After every row comes roughly how far along a hidden order it lies, from 0 to 9.
(in the rows, 100 means zero)
[ 97  99 100 101 100 100 100 100 100  99 100 101  97 101 100 103  99 100
 101 100 100 101 100 100 100 103  98  99 104 100 100 100  99  98 100 100
  99 104 100 100  85 100  99 101 102 101 100  99 100 101  99 101 103 102
 100  99 101 101 101  99 100 102 100 101 100 101 101 100 100 100 100  99
 102 101  99 102 101  99 100  96 103  97  97  99 100 101 100 100 100 101
  99 101 101 105  96 102 105 100 101 100 100 102 101 100 101 100 101  95
 103 101 103 101 101 100  97 101 105 106 100 100 102 108 112 102 103 105
 110 108 101 119 104 106 107 122 105 122 108 101 127 143 107 124 103 111
 136 116 104 108 112 110 103 126 108 109 109 138 114 125 115 107 107 132
 155 113 115 121 137 111 119 121 123 107 162 107 122 116 134 121 118 112
 122 109 124 109 110 120 111 116 113 125 112 114 128 106 173 109 106 115
 117 109 103 115 120 120 124 121 138 112 114 104 118 142 109 106 103 122
 116 107 107 152 109 109 108 112 128 130 113] : 6
[105 102  99  98 100 100  97 101 100 100 100  99 106  99 100  97 103  99
  97 101 101  98 100 103 101  94 104 100  97 100 101 100 103 101 100 101
  99  99 101 101 100 100  99  98  98 100 100 101 101 100  99 101 103 103
  98 101 100 100  96 100 102 100  99  99  98  98  98 100 100  98 100 100
  99 101 101 101  98 102 102 101  99 103 101 101 101 100 100 102 100  98
 102 101 101  98 105 102  99 104 100  99 102 102 101 103 100 101 100 106
 102  99  97 102 100 100 101 100 101 106  99 101 102  98  98 100 102 103
 104 105 103 125 102 101 104 115 104 132 104 102 116 146 107 113 102 108
 119 113 106 115 107 107 102 130 106 109 107 138 117 129 112 109 110 132
 128 119 115 117 132 108 122 120 121 106 152 108 121 112 129 137 120 112
 116 112 130 109 110 118 113 119 114 125 111 114 124 105 183 111 104 113
 112 110 103 116 117 121 114 121 144 108 115 106 122 155 108 107 104 111
 116 108 106 152 107 120 104 118 122 131 115] : 6
[103 101 100  97 101 100  99 100 100 102  98  99 102  99 100  96 102 100
  98 100 101  99 100 101  99  95 101 100  96 100 101  98 103 100 101  99
 102 100 100 101  85 101 102  99  98  99 100 101 101 101  98  98 102  94
 102 102 100 100  96 101  98  99 100  97  98 100  98  99  99  99  99 100
  99 100 101 101 102  99 100 101 100  97 102 100 100  99  97  95  99  99
 118  97  99  96 109  98  96 105 100 100 101  89  99  95 101  99 101 105
 100 100 104 100 100 101 100 100 100 103 106 100  99  96  97 100  99  97
  99 101 102 106 100 101 103  98 101 106  99 100 101 106  99  99 100 100
  98  99 100 103  99  98 100 102 101 100 101 102 103 104  99 101 101 101
 113 103 103 106 103 100 120 102 101 102 107 102 100 102 104 107 107 102
 106 103 109 105 103 106 107 109 105 113 105 108 112 103 150 108 103 106
 109 105 103 116 112 113 118 112 142 106 113 105 120 154 107 106 104 113
 117 107 106 139 113 119 106 115 134 129 112] : 9
[103 102 100  97 101 100  98 100 100 103  98  98 106  99 101  95  99 100
 100 100 102  97 100 101  99  93 102 101  93 100 100 102 104 100 102 101
 103 101 100  97 102 101  99  99  96 100  99 103 100 101  96  98  97  93
 102 104  99 101  95 101  99  99 100  95  98  98  97 100 100  98  97  98
 100 102 102 100 101 100 100 102 100 102 102 102  99  99  96  95  98  97
  95 101 100  98 126 106  97 110 101 100 105 104  98 105  99 103 101 114
 101 100 103 101 100 101 101 102 103  96 105 101 100 102 108 102 102 103
 110 104 104 139 104 103 110 137 106 156 106 103 110 151 106 119 103 111
 133 114 108 118 108 105 103 129 112 111 108 153 113 130 112 111 110 122
 161 116 122 122 134 106 121 120 124 105 132 109 117 117 128 131 125 114
 120 109 124 106 108 118 116 120 112 130 113 113 112 104 179 109 105 111
 115 108 102 116 114 118 126 117 144 110 114 105 124 163 108 107 105 117
 118 108 106 148 114 122 106 116 125 139 110] : 6
[ 98 104 102  97 103 100 104  99 100 112  96  99 112 100 103 106  98 107
 109 101 106 102 100 102 101 103 101 104 102 103 100 112 117 109 107 103
 120 110 106 110 173 105 119 106 106 120 106 111 111 108 128 102 139 110
 117 119 107 109 107 120 115 108 104 120 118 111 116 122 119 112 109 112
 113 117 119 130 127 112 113 120 109 126 116 107 105 109 114 105 117 113
 124 116 113 118 188 144 132 147 114 110 130 159 108 135 113 113 109 174
 119 108 128 120 108 106 105 110 113 136 121 104 107 127 150 107 105 115
 122 111 109 163 110 113 117 162 111 193 116 104 118 177 110 137 104 115
 149 123 109 120 111 105 103 131 116 112 111 151 111 140 120 113 112 116
 168 116 121 121 134 106 126 124 128 108 143 110 111 113 127 125 133 117
 116 107 127 114 106 117 118 127 110 130 107 109 110 104 176 109 107 108
 116 109 103 117 116 116 125 113 145 109 114 106 126 186 110 106 103 118
 122 110 104 137 119 124 107 117 122 137 109] : 1
[106 103 103 101 103 101 104 101 101 107 102 103 112 104 104 112 109 107
 109 104 104 113 105 113 107 111 110 112 112 106 106 114 116 111 106 106
 118 110 109 113 165 105 123 111 112 116 108 108 107 106 129 107 145 129
 115 115 111 110 116 116 125 110 104 133 118 114 120 119 115 116 113 114
 110 116 115 126 127 116 115 119 107 118 111 107 109 111 117 114 116 113
 142 119 113 115 149 138 128 131 111 110 125 139 112 127 118 113 110 162
 125 106 129 120 108 106 104 109 112 135 119 103 111 123 146 108 111 118
 118 112 109 159 107 111 115 162 109 164 115 104 137 165 113 130 104 117
 144 121 108 114 111 109 103 131 112 117 110 154 113 140 113 111 110 133
 154 115 113 120 143 110 119 121 124 109 162 108 114 119 134 135 120 113
 126 110 123 111 109 116 115 120 114 121 112 113 123 105 173 113 105 112
 115 110 102 119 120 118 128 119 142 107 114 105 123 147 108 107 103 116
 117 109 105 146 112 120 106 116 124 131 115] : 0
[104 102 100  97 100 101  98 100 100 104  98  98 105  98 100  95 100 101
  99 100 101  97 100  99  99  92 102 104  93 100 100 102 105 101 102 101
 101 100 100 100 109 101 100  98  96 101  99 101 102 101  99  98  91  95
 101 102 100 100  95  99 100  98 100 103  97  98  98  98 100 101  99 100
  99 101 101 102 102 101 100 101 100 103 102 101  99 102  99  97 101 102
  97  99 100  98 116  80 106 107  99 102 102 105  97 104 100 100 100  97
 104 100  99 100  98 100 100 100 100 101  99 101  98  97  96  99  99  99
 100  99 103 111 100 101  99 107 104 115 100 101 103 105 101 100 100 100
 104 101 102 107 102 102 101 111 104 104 104 123 107 118 110 105 105 111
 131 110 113 114 120 103 114 118 117 104 137 108 112 114 131 125 117 115
 116 108 126 109 109 116 111 119 114 127 112 115 118 105 180 110 105 111
 112 108 103 118 116 118 126 113 142 109 116 104 120 156 109 108 105 116
 117 108 105 143 115 121 105 117 115 130 112] : 7
[109 103 104 104 105 102 104 103 102 104 105 105 112 105 104 115 113 108
 107 107 104 117 106 117 109 115 115 115 116 106 108 115 117 113 106 105
 115 110 109 115 174 104 124 111 114 116 108 109 108 105 129 108 152 140
 110 114 112 111 120 114 128 110 104 140 118 115 122 120 114 117 114 114
 113 116 114 126 129 118 115 117 106 119 111 107 110 115 117 118 120 115
 139 119 115 118 138 136 132 124 108 109 123 148 115 126 115 112 102 155
 123 105 124 118 108 105 103 111 112 136 120 103 113 121 157 108 112 118
 127 113 109 156 107 109 115 159 111 154 115 105 129 174 113 129 104 113
 149 120 105 114 111 111 103 128 111 112 106 143 117 139 117 110 110 134
 160 121 113 122 140 108 118 122 122 107 161 112 120 116 129 134 116 112
 128 109 124 109 111 118 111 115 114 123 113 115 130 105 188 110 104 115
 113 110 103 120 118 121 126 119 140 108 114 104 118 158 108 104 104 116
 118 109 107 152 109 116 108 114 125 131 113] : 0
[100 102 100  97 101 100 100  99 100 105  97  98 106  98 100  97  97 101
 101  99 102  94 100  97  99  94 100 100  93  99  99 103 105 101 101  99
 106 102  99 100 106 101 101  97  96 105 100 101 103 102 100  98 104  92
 104 102  99 101  94 104  97  99 100  94 102 100 102 104 104 102 101 104
 103 105 113 110 110 106 105 110 103 113 108 104 103 105 106 103 110 107
 116 110 110 107 155 135 119 132 110 110 122 145 109 128 113 112 107 160
 119 106 124 121 106 105 104 112 112 134 118 104 110 123 147 106 107 115
 122 113 107 160 104 111 115 166 110 175 112 105 122 176 110 134 104 117
 142 123 109 118 112 107 103 136 113 111 109 144 115 133 113 109 109 124
 151 121 115 124 133 106 122 121 124 107 154 109 117 123 129 126 127 119
 120 108 133 111 108 117 114 123 115 129 112 111 120 104 176 111 106 112
 114 109 103 118 112 121 128 116 145 108 113 106 124 178 110 107 104 113
 119 107 105 148 116 121 107 119 122 130 111] : 3
[ 98 101 101  98 101 100 102 100 100 106  98  99 107 101 101 102  99 103
 105 100 102 100 101 100 100 100  99 104 101 101 100 106 106 105 103 101
 111 105 103 105 142 104 112 105 105 111 104 106 107 105 117 103 125 113
 114 113 106 108 109 114 120 108 104 120 117 110 117 117 115 112 107 108
 113 115 116 128 128 114 112 118 108 120 113 107 107 111 114 110 118 113
 133 119 111 117 175 141 130 135 112 112 126 151 110 131 116 112 109 159
 123 106 128 120 105 106 105 112 112 135 120 104 109 124 146 107 108 117
 123 113 108 153 107 110 116 167 110 159 116 104 120 178 112 135 104 118
 145 120 109 115 109 108 103 140 114 111 109 139 114 136 115 114 111 122
 152 118 116 124 140 107 123 120 123 108 156 109 116 115 128 129 126 120
 115 107 128 111 107 121 116 125 113 131 112 111 117 106 161 110 107 111
 116 109 103 117 117 123 126 114 150 110 121 106 125 164 108 107 103 119
 125 107 105 144 117 120 107 121 126 132 112] : 1
[103 103 101  96 101 100 101 100 100 110  96  98 109  99 101  98  99 102
 103 100 103  97 100 100  99  94 101 103  95 101 100 106 111 104 102 102
 110 104 102 103 135 103 108 102 100 111 103 107 106 105 113 101 125 104
 111 110 106 106 104 115 116 106 103 116 113 110 113 114 113 113 108 109
 110 113 115 130 125 113 113 119 106 123 115 105 108 109 115 108 120 111
 129 118 113 115 160 145 127 138 114 111 143 162 109 127 115 115 108 177
 122 106 127 120 107 106 105 112 113 137 119 103 109 120 142 106 107 114
 124 112 109 162 107 110 116 161 110 163 114 105 118 188 111 129 104 117
 146 121 108 120 110 106 103 134 114 111 110 147 116 137 116 112 111 126
 137 118 120 123 137 107 120 123 123 106 148 109 114 115 132 126 128 114
 118 109 131 110 108 116 117 129 112 129 114 112 112 105 172 111 107 111
 114 109 103 119 114 114 134 116 143 110 113 106 123 165 109 108 105 119
 118 106 105 125 118 124 105 121 120 127 111] : 2
[ 99 101 100  98 101 100 102 100 100 103  98  99 101 100 100 100  99 101
 102 100 101  98 100  99  99  98  99 100  97 100 100 101 102 102 100 100
 103 100  99  98  99 101 101  99  98 102 100 100 101 101 102  98  97  94
 102 102  99 100  98 100  99  98 100  95 100 100  99  99 101  99  99  99
 101 101 102 100 103  97 100 102 100 103 100 100  99 100  98  96  99 100
  94  98 100 100 110 101  98  87 101 101 104  96  97 106  99 101 101 109
 105 100 102 100 100 101 101 100 101  98 102 100  99 101  99 101  98 104
 102 101 102 103 101  99 105 112 101 110 100 101 102  94 101 111 101 103
 113 106 103 105 103 102 101 112 105 104 104 138 107 117 108 108 107 111
 147 114 111 121 129 105 113 117 113  99 137 108 114 112 125 126 119 112
 119 107 125 109 108 118 114 119 111 126 108 112 129 105 178 109 105 111
 115 109 103 117 114 119 131 115 145 109 117 105 130 159 108 107 105 119
 119 109 106 151 118 120 106 119 123 132 111] : 7
[114 101  98  97 100 102  93 102 100  97 100  98 108  97 100  88 107  98
  89 101 100  96 102 107 102  89 111 103  88  99 103 102 105 103 100 103
  94  97 101 101 100  99 102  96  94 100 100 103 100 100  95 100 118 105
  98 100 102 103  98  95 112  99  99 104  89  99  97  96  97  98 100 101
  96 101 100  97 107 104 102 100  97 103 103 103 102  99 101 102 105  97
 102 104 103  97 112 106  97 115  98  98 102  94 102 111 102 103 100 108
 107  99  97 101 100 101 100 101 102 116 104 101 106  99 112 103 107 104
 111 110 106 139 103 101 109 137 106 150  99 103 128 170 109 110 102 110
 131 114 104 116 106 106 101 134 108 111 109 149 117 130 114 108 113 124
 137 117 117 118 131 105 116 117 115 104 155 109 123 122 128 138 121 104
 123 111 129 108 113 112 113 115 114 128 111 116 120 102 166 114 104 111
 109 108 104 122 115 121 126 117 144 108 114 104 117 152 107 110 105  83
 116 109 106 153 117 127 103 114 112 138 114] : 6
[103 103 102  99 101 101 101 100 101 108  99 100 110 101 102 105 104 105
 105 103 104 105 103 108 103 104 108 109 104 103 104 112 115 109 106 104
 118 108 106 112 174 105 123 108 109 118 107 110 109 107 125 105 141 123
 116 114 109 111 110 116 123 109 104 129 117 112 120 119 115 114 110 112
 111 116 116 130 129 117 116 117 106 123 113 109 109 111 114 111 120 112
 132 120 113 114 166 139 127 135 113 111 123 149 111 130 115 111 110 166
 121 105 126 119 108 105 105 111 108 138 111 104 110 113 146 107 109 116
 127 113 109 158 107 110 115 164 109 162 115 104 124 172 112 138 104 115
 148 121 109 117 110 108 103 135 112 111 109 150 117 139 113 111 111 124
 153 116 119 121 141 108 123 122 128 106 151 110 116 117 133 126 123 115
 122 109 130 111 109 118 116 120 113 119 111 113 119 106 175 112 107 110
 111 110 100 116 116 117 128 119 146 110 116 105 123 168 108 106 105 118
 121 108 105 151 119 126 107 118 122 133 111] : 1
[100 101 100  98 101 100 100 100 100 105  98  98 103  99 100  99  99 101
 102  99 101  97 100  90  98  94  98 101  96 100  99 102 104 101 101  99
 104 100 100 100 107 101 106  99  97 105  99 102 102  99  99  99  95  90
 104 102  98 100  93 104  94  98 100  93  98  97  98 101 102 100  98 100
 101 102 101 103 102 100  99 101 100 105 103 101  99  98  98  98  98  99
  94  98 100  99 122 108  96 111 102 102 100 105  96 103 100 101 101 103
  99 102 105 100 100  99 101 100 101 100 100 101  98 101  97 100  96 100
  99  98 101  98  99 101  99  95  99 109  99 100  94 102  98 103  99  96
 106 100 102 104 100  96 100 103 101 102 100 100  99 106 101 100 101  95
 104  93 102 101  99  99 103 101 102 101 101 102 106  99 103 100 107 103
 101 101 106 105 101 100 108 108 103 112 103 103 103 101 134 102 103 103
 109 103 102 108 106 110 118 109 130 107 110 104 119 146 107 105 103 114
 115 107 104 134 113 121 106 116 119 125 109] : 9
